Below are the code and all the weights of a small trained network. Each question names an input and a class and asks about switching units off, where a switched-off unit gives its printed mean instead of its output.

import numpy as np


def w(rows, s, z=0):
    codes = np.array(rows[::2]) - 128.0
    scale = np.full(codes.shape[1], s)
    scale[-1] = z or s
    return codes * scale


def f(y):
    return np.maximum(y, 0)


def log_softmax(a):
    a = a - a.max(-1, keepdims=True)
    return a - np.log(np.exp(a).sum(-1, keepdims=True))


def net(x, mask):
    res = np.array(x, float).reshape(1, 4) / 4 @ E
    y = f(res @ A[0][:, :-1].T + A[0][:, -1])
    res = res + np.where(mask, y, B[0][:, -1]) @ B[0][:, :-1]
    return log_softmax(res[-1] @ U[:, :-1].T + U[:, -1])


A, B = {}, {}
E = w([
[109,132,181,222,252,116],'x0',
[60,106,184,29,131,176],'x1',
[67,32,148,218,67,65],'x2',
[71,178,41,198,105,196],'x3',
],0.011)
A[0] = w([
[253,180,85,212,131,53,172],'neuron 1',
[80,7,168,165,105,135,89],'neuron 2',
[95,132,151,95,148,197,132],'neuron 3',
[80,114,202,189,255,152,48],'neuron 4',
[51,164,58,166,139,179,126],'neuron 5',
[215,96,172,88,154,82,98],'neuron 6',
[35,80,132,157,130,88,27],'neuron 7',
[162,136,156,89,22,157,55],'neuron 8',
[163,107,173,95,129,58,121],'neuron 9',
[198,110,139,104,137,56,186],'neuron 10',
[49,85,119,24,151,152,191],'neuron 11',
[60,131,174,102,154,150,103],'neuron 12',
[152,164,92,103,39,126,189],'neuron 13',
[222,153,79,137,157,129,89],'neuron 14',
[141,207,195,100,108,177,101],'neuron 15',
[147,198,149,108,165,168,29],'neuron 16',
[193,57,192,108,154,137,2],'neuron 17',
[119,143,164,182,212,135,110],'neuron 18',
[135,159,156,64,180,185,98],'neuron 19',
[112,107,116,98,94,106,82],'neuron 20',
],0.012,0.0031)
B[0] = w([
[117,69,140,165,168,156,241],'neuron 1',
[136,137,122,154,61,153,213],'neuron 2',
[122,80,122,173,116,168,181],'neuron 3',
[172,131,108,90,147,87,253],'neuron 4',
[60,145,89,40,160,127,205],'neuron 5',
[86,136,108,108,128,132,215],'neuron 6',
[163,134,67,142,99,123,191],'neuron 7',
[170,126,137,81,165,103,204],'neuron 8',
[89,131,79,108,117,162,199],'neuron 9',
[100,119,95,125,153,155,202],'neuron 10',
[115,54,125,160,160,114,222],'neuron 11',
[129,48,245,175,177,154,180],'neuron 12',
[144,104,143,117,174,91,208],'neuron 13',
[122,90,123,202,81,149,185],'neuron 14',
[143,118,125,166,94,121,183],'neuron 15',
[161,147,97,132,55,105,181],'neuron 16',
[90,164,98,70,120,154,191],'neuron 17',
[155,113,100,99,128,94,215],'neuron 18',
[117,138,85,171,77,115,207],'neuron 19',
[177,106,154,111,107,105,164],'neuron 20',
],0.012,0.015)
U = w([
[15,155,67,64,148,155,102],'0',
[131,67,161,194,166,142,153],'1',
[185,142,86,171,16,123,83],'2',
[252,126,128,62,190,60,72],'3',
[116,124,135,140,150,123,254],'4',
[90,223,238,128,158,134,62],'5',
[189,191,219,151,133,127,62],'6',
],0.013,0.0073)

Each question gives the input, the list of numbers given to net, and the class t.
The units are the neurons (one row each of A and B). Each row of codes is followed by its name. A weight is (code - 128) times the scale printed after its matrix; where a second scale follows, it is the last column's (A, B and U).
mask holds one flag per neuron, in row order. A switched-off neuron (its flag False) gives its mean, the last column of its row in B, instead of its output. The means were averaged over made-up inputs and are rounded, as every weight is.
A unit's drop is (log p(t) with every unit on - log p(t) with that unit switched off) / (log p(t) with every unit on - log p(t) with every unit switched off).
The circuit of an input: a set's keep is (log p(t) with only the set's units on - log p(t) with every unit switched off) / (log p(t) with every unit on - log p(t) with every unit switched off). Starting from the 12 units with the biggest drops (on a tie, the unit counted first), units are removed one at a time, each time the one whose removal leaves the highest keep (on an exact tie, the one counted first), for as long as the keep stays at least 0.8.
units of the circuit, in order: the units of the circuit, biggest drop first
unit that matters most: the unit with the biggest drop
top k neurons: the k neurons with the biggest drops, biggest first
drop when u is switched off: that unit's drop, to one decimal
input [6,-7,-8,-3], class 2: unit that matters most	neuron 16
input [-5,-7,4,-6], class 1: top 2 neurons	(neuron 1; neuron 5)
input [-5,0,0,-5], class 0: top 4 neurons	(neuron 4; neuron 9; neuron 6; neuron 10)
input [8,6,-1,-3], class 3: top 3 neurons	(neuron 4; neuron 18; neuron 1)
input [7,-3,5,6], class 3: top 2 neurons	(neuron 4; neuron 18)
input [-5,-1,-4,3], class 3: top 3 neurons	(neuron 13; neuron 2; neuron 8)
input [3,6,1,-7], class 0: top 2 neurons	(neuron 17; neuron 9)
input [3,3,5,-3], class 2: units of the circuit, in order	(neuron 2; neuron 7)
input [6,-1,1,-5], class 3: top 2 neurons	(neuron 4; neuron 5)
input [6,5,-7,5], class 2: top 2 neurons	(neuron 16; neuron 19)
input [-8,-8,0,-6], class 1: top 3 neurons	(neuron 1; neuron 4; neuron 14)
input [-1,8,7,0], class 1: top 2 neurons	(neuron 12; neuron 11)
input [-8,7,-5,-8], class 0: drop when neuron 17 is switched off	1.4
input [8,2,-1,7], class 3: unit that matters most	neuron 4
input [3,-2,8,-2], class 2: drop when neuron 3 is switched off	0.0
input [2,-6,-8,2], class 2: drop when neuron 16 is switched off	1.0
